Below are the code and all the weights of a small trained network. Each question names an input and a class and asks about switching units off, where a switched-off unit gives its printed mean instead of its output.

import numpy as np


def w(rows, s, z=0):
    codes = np.array(rows[::2]) - 128.0
    scale = np.full(codes.shape[1], s)
    scale[-1] = z or s
    return codes * scale


def f(y):
    return np.maximum(y, 0)


def log_softmax(a):
    a = a - a.max(-1, keepdims=True)
    return a - np.log(np.exp(a).sum(-1, keepdims=True))


def net(x, mask):
    res = np.array(x, float).reshape(1, 2) / 4 @ E
    y = f(res @ A[0][:, :-1].T + A[0][:, -1])
    res = res + np.where(mask, y, B[0][:, -1]) @ B[0][:, :-1]
    return log_softmax(res[-1] @ U[:, :-1].T + U[:, -1])


A, B = {}, {}
E = w([
[174,154,191,201],'x0',
[77,246,120,158],'x1',
],0.012)
A[0] = w([
[65,86,76,116,123],'n0',
[111,126,74,87,74],'n1',
[190,103,173,222,86],'n2',
[113,147,59,86,73],'n3',
[173,39,119,133,2],'n4',
[136,136,181,217,52],'n5',
[28,214,91,164,32],'n6',
[75,215,88,152,171],'n7',
[133,59,128,130,47],'n8',
[195,104,84,120,52],'n9',
[102,114,73,118,67],'n10',
[80,119,11,130,71],'n11',
],0.013,0.0078)
B[0] = w([
[64,176,153,102,192],'n0',
[84,254,178,86,168],'n1',
[70,183,162,60,207],'n2',
[108,165,140,29,172],'n3',
[227,127,73,112,185],'n4',
[128,243,161,53,185],'n5',
[215,90,65,78,222],'n6',
[149,19,63,108,251],'n7',
[210,100,132,81,167],'n8',
[221,79,143,84,153],'n9',
[110,193,151,46,154],'n10',
[121,174,176,68,187],'n11',
],0.0091,0.011)
U = w([
[133,250,190,86,85],'0',
[230,105,104,120,76],'1',
[93,108,144,151,251],'2',
[90,125,141,223,84],'3',
],0.012)

Each question gives the input, the list of numbers given to net, and the class t.
The units are the neurons (one row each of A and B). Each row of codes is followed by its name. A weight is (code - 128) times the scale printed after its matrix; where a second scale follows, it is the last column's (A, B and U).
mask holds one flag per neuron, in row order. A switched-off neuron (its flag False) gives its mean, the last column of its row in B, instead of its output. The means were averaged over made-up inputs and are rounded, as every weight is.
A unit's drop is (log p(t) with every unit on - log p(t) with that unit switched off) / (log p(t) with every unit on - log p(t) with every unit switched off).
The circuit of an input: a set's keep is (log p(t) with only the set's units on - log p(t) with every unit switched off) / (log p(t) with every unit on - log p(t) with every unit switched off). Starting from all 12 units, units are removed one at a time, each time the one whose removal leaves the highest keep (on an exact tie, the one counted first), for as long as the keep stays at least 0.8.
units of the circuit, in order: the units of the circuit, biggest drop first
most important unit: the unit with the biggest drop
top k neurons: the k neurons with the biggest drops, biggest first
drop of u: that unit's drop, to one decimal
input [7,-5], class 0: most important unit => n2
input [1,-3], class 2: units of the circuit, in order => [n6 n5]
input [6,-6], class 0: top 3 neurons => [n2 n7 n6]
input [-2,3], class 2: top 3 neurons => [n4 n8 n9]
input [-3,8], class 1: top 2 neurons => [n6 n7]
input [0,3], class 2: top 2 neurons => [n4 n8]
input [-6,7], class 1: top 4 neurons => [n7 n6 n2 n5]
input [7,-6], class 0: top 4 neurons => [n2 n7 n5 n6]
input [4,8], class 1: top 2 neurons => [n7 n6]
input [-3,1], class 2: top 2 neurons => [n5 n2]
input [6,-5], class 0: top 2 neurons => [n2 n7]
input [6,7], class 1: top 2 neurons => [n7 n6]
input [5,6], class 1: drop of n1 => 0.1
input [-5,-4], class 0: units of the circuit, in order => [n7]
input [3,-3], class 2: drop of n1 => 0.3
input [2,0], class 2: drop of n5 => 0.2
